Below is a small trained network, with its code and all its weights. Each question gives an input and a class and asks what happens when units are switched off, that is, made to give their printed mean instead of their output.

import numpy as np


def w(rows, s, z=0):
    codes = np.array(rows[::2]) - 128.0
    scale = np.full(codes.shape[1], s)
    scale[-1] = z or s
    return codes * scale


def f(y):
    return y / 2 * (1 + np.tanh(0.7978845608 * (y + 0.044715 * y**3)))


def log_softmax(a):
    a = a - a.max(-1, keepdims=True)
    return a - np.log(np.exp(a).sum(-1, keepdims=True))


def net(x, mask):
    res = np.array(x, float).reshape(1, 8) / 4 @ E
    y = f(res @ A[0][:, :-1].T + A[0][:, -1])
    res = res + np.where(mask, y, B[0][:, -1]) @ B[0][:, :-1]
    return log_softmax(res[-1] @ U[:, :-1].T + U[:, -1])


A, B = {}, {}
E = w([
[129,127,126,130,127],'x0',
[130,126,130,129,132],'x1',
[126,128,127,130,131],'x2',
[48,134,223,129,221],'x3',
[1,181,224,241,22],'x4',
[128,132,124,123,129],'x5',
[66,12,150,53,67],'x6',
[128,130,126,128,133],'x7',
],0.0045)
A[0] = w([
[180,255,116,140,176,93],'N0',
[203,130,75,116,61,60],'N1',
[152,98,91,92,183,55],'N2',
[108,47,138,81,101,36],'N3',
[114,79,88,121,154,253],'N4',
[83,103,191,114,253,86],'N5',
[111,49,141,80,100,44],'N6',
[140,108,90,96,174,31],'N7',
[121,56,145,84,105,90],'N8',
[189,73,109,90,203,122],'N9',
],0.0096,0.0046)
B[0] = w([
[102,4,143,124,189,213],'N0',
[145,138,45,137,80,171],'N1',
[84,126,142,172,91,167],'N2',
[100,62,106,160,180,141],'N3',
[176,154,178,90,169,255],'N4',
[174,128,18,132,56,188],'N5',
[116,65,116,170,179,143],'N6',
[86,106,125,192,89,137],'N7',
[121,100,123,140,181,153],'N8',
[90,181,180,128,99,250],'N9',
],0.025,0.0039)
U = w([
[115,45,133,143,225,53],'0',
[156,143,155,102,136,254],'1',
[23,167,216,205,43,84],'2',
[208,137,2,116,85,55],'3',
[170,147,167,82,159,185],'4',
],0.0078,0.0062)

Each question gives the input, the list of numbers given to net, and the class t.
The units are the neurons (one row each of A and B). Each row of codes is followed by its name. A weight is (code - 128) times the scale printed after its matrix; where a second scale follows, it is the last column's (A, B and U).
mask holds one flag per neuron, in row order. A switched-off neuron (its flag False) gives its mean, the last column of its row in B, instead of its output. The means were averaged over made-up inputs and are rounded, as every weight is.
A unit's drop is (log p(t) with every unit on - log p(t) with that unit switched off) / (log p(t) with every unit on - log p(t) with every unit switched off).
The circuit of an input: a set's keep is (log p(t) with only the set's units on - log p(t) with every unit switched off) / (log p(t) with every unit on - log p(t) with every unit switched off). Starting from all 10 units, units are removed one at a time, each time the one whose removal leaves the highest keep (on an exact tie, the one counted first), for as long as the keep stays at least 0.8.
units of the circuit, in order: the units of the circuit, biggest drop first
top k neurons: the k neurons with the biggest drops, biggest first
drop of u: that unit's drop, to one decimal
input [0,6,-1,-7,-7,3,-1,4], class 2: units of the circuit, in order => [N9; N2]
input [5,-2,-1,2,-4,-1,3,-4], class 2: top 4 neurons => [N9; N0; N2; N7]
input [-2,5,7,2,4,4,5,-1], class 0: units of the circuit, in order => [N9]
input [-2,-6,5,4,-7,-4,-2,4], class 2: units of the circuit, in order => [N9; N2]
input [-4,-6,-3,-8,7,2,0,3], class 3: units of the circuit, in order => [N9; N1]
input [-5,-6,-1,6,5,1,0,-5], class 3: units of the circuit, in order => [N5; N9]
input [6,6,8,5,4,-1,-4,-2], class 3: top 3 neurons => [N5; N9; N4]
input [8,-5,7,4,-1,0,-3,3], class 3: top 2 neurons => [N5; N9]
input [4,7,3,5,5,1,-6,-2], class 0: top 2 neurons => [N0; N9]
input [-1,5,2,6,-1,4,5,3], class 3: top 2 neurons => [N5; N0]
input [5,-4,7,-8,5,-5,0,-8], class 3: top 2 neurons => [N9; N1]
input [0,5,8,6,-6,-6,-8,-8], class 0: top 2 neurons => [N0; N1]
input [6,-3,5,-4,-4,6,6,-4], class 0: top 4 neurons => [N3; N6; N8; N5]
input [1,3,-4,7,-2,1,-8,0], class 0: top 2 neurons => [N0; N1]
input [-7,5,6,3,-5,1,1,-5], class 2: top 4 neurons => [N9; N2; N7; N0]
input [5,-1,0,3,2,4,6,4], class 0: top neuron => [N9]
input [-2,-6,8,4,4,-3,-6,2], class 0: top 2 neurons => [N0; N9]
input [7,1,-2,6,-4,1,-1,5], class 3: drop of N5 => 1.7
input [-1,-3,0,4,-8,4,4,-4], class 2: drop of N2 => 0.3
input [2,-3,3,8,-3,0,3,8], class 3: drop of N5 => 1.2
input [-2,1,-3,8,5,6,5,7], class 3: drop of N5 => 0.6
